Below is a small trained network, with its code and all its weights. Each question gives an input and a class and asks what happens when units are switched off, that is, made to give their printed mean instead of their output.

import numpy as np


def w(rows, s, z=0):
    codes = np.array(rows[::2]) - 128.0
    scale = np.full(codes.shape[1], s)
    scale[-1] = z or s
    return codes * scale


def norm(h):
    return h / np.sqrt((h * h).mean(-1, keepdims=True) + 1e-5)


def f(y):
    return y / 2 * (1 + np.tanh(0.7978845608 * (y + 0.044715 * y**3)))


def log_softmax(a):
    a = a - a.max(-1, keepdims=True)
    return a - np.log(np.exp(a).sum(-1, keepdims=True))


def net(x, mask):
    res = np.array(x, float).reshape(1, 6) / 4 @ E
    u = 0
    for l in range(3):
        y = f(norm(res) @ A[l][:, :-1].T + A[l][:, -1])
        res = res + np.where(mask[u : u + 6], y, B[l][:, -1]) @ B[l][:, :-1]
        u += 6
    return log_softmax(norm(res)[-1] @ U[:, :-1].T + U[:, -1])


A, B = {}, {}
E = w([
[112,164,221,20,158],'x0',
[34,62,65,100,154],'x1',
[181,1,174,182,85],'x2',
[115,202,144,240,229],'x3',
[145,210,102,151,33],'x4',
[151,119,41,21,207],'x5',
],0.0055)
A[0] = w([
[114,161,36,70,118,172],'0.n0',
[37,125,154,138,130,109],'0.n1',
[255,119,29,62,156,82],'0.n2',
[192,165,155,107,158,133],'0.n3',
[167,68,75,128,126,254],'0.n4',
[170,145,72,189,162,175],'0.n5',
],0.0075,0.0022)
B[0] = w([
[157,126,130,132,47,233],'0.n0',
[128,100,169,80,130,155],'0.n1',
[82,192,90,103,130,212],'0.n2',
[141,176,142,83,132,174],'0.n3',
[85,109,113,160,157,253],'0.n4',
[97,138,254,165,198,228],'0.n5',
],0.0084,0.0025)
A[1] = w([
[48,170,222,143,93,226],'1.n0',
[156,110,181,74,143,65],'1.n1',
[81,161,173,29,43,255],'1.n2',
[130,227,100,71,76,165],'1.n3',
[132,253,86,111,97,117],'1.n4',
[255,143,183,246,181,225],'1.n5',
],0.0071,0.0028)
B[1] = w([
[147,135,183,7,132,215],'1.n0',
[164,104,248,139,126,134],'1.n1',
[254,65,112,147,2,223],'1.n2',
[228,166,134,173,95,188],'1.n3',
[192,192,120,38,106,178],'1.n4',
[16,220,90,80,205,255],'1.n5',
],0.0053,0.0055)
A[2] = w([
[112,154,179,190,162,202],'2.n0',
[152,145,160,161,254,251],'2.n1',
[195,107,152,98,142,155],'2.n2',
[174,80,168,79,146,105],'2.n3',
[113,136,237,109,89,25],'2.n4',
[180,171,47,156,87,64],'2.n5',
],0.0081,0.0018)
B[2] = w([
[83,148,199,156,200,201],'2.n0',
[54,213,130,206,147,252],'2.n1',
[163,144,131,213,138,163],'2.n2',
[165,24,178,190,138,163],'2.n3',
[141,145,255,66,159,171],'2.n4',
[200,227,81,213,183,166],'2.n5',
],0.0057,0.0045)
U = w([
[49,89,31,149,43,74],'0',
[2,202,155,181,136,237],'1',
[167,98,194,92,78,6],'2',
[189,213,81,98,43,197],'3',
],0.0068,0.0023)

Each question gives the input, the list of numbers given to net, and the class t.
The units are the neurons (one row each of A and B). Each row of codes is followed by its name. A weight is (code - 128) times the scale printed after its matrix; where a second scale follows, it is the last column's (A, B and U).
mask holds one flag per neuron, layer by layer. A switched-off neuron (its flag False) gives its mean, the last column of its row in B, instead of its output. The means were averaged over made-up inputs and are rounded, as every weight is.
A unit's drop is (log p(t) with every unit on - log p(t) with that unit switched off) / (log p(t) with every unit on - log p(t) with every unit switched off).
The circuit of an input: a set's keep is (log p(t) with only the set's units on - log p(t) with every unit switched off) / (log p(t) with every unit on - log p(t) with every unit switched off). Starting from the 12 units with the biggest drops (on a tie, the unit counted first), units are removed one at a time, each time the one whose removal leaves the highest keep (on an exact tie, the one counted first), for as long as the keep stays at least 0.8.
units of the circuit, in order: the units of the circuit, biggest drop first
top k neurons: the k neurons with the biggest drops, biggest first
top k neurons in layer l: the k neurons of layer l with the biggest drops, biggest first
drop of u: that unit's drop, to one decimal
input [-3,4,6,3,5,8], class 1: units of the circuit, in order => [0.n5]
input [-2,-1,7,-6,-1,5], class 0: units of the circuit, in order => [0.n4 0.n2 1.n0]
input [-3,-6,7,-6,-7,-1], class 0: top 2 neurons in layer 0 => [0.n5 0.n4]
input [-8,1,7,1,-5,8], class 1: top 3 neurons => [0.n5 1.n2 2.n1]
input [5,8,-6,-5,-8,-7], class 2: top 2 neurons in layer 1 => [1.n2 1.n5]
input [1,6,4,2,5,-1], class 0: top 2 neurons in layer 0 => [0.n5 0.n3]
input [-6,-7,2,-1,-6,7], class 1: drop of 0.n5 => 0.2
input [1,1,6,-3,-2,7], class 0: top 2 neurons in layer 0 => [0.n4 0.n2]
input [3,-7,7,4,0,4], class 1: drop of 2.n1 => 0.1
input [7,1,2,3,-3,-3], class 2: drop of 0.n5 => 0.3
input [4,-1,-6,1,2,-7], class 3: drop of 2.n4 => -0.1
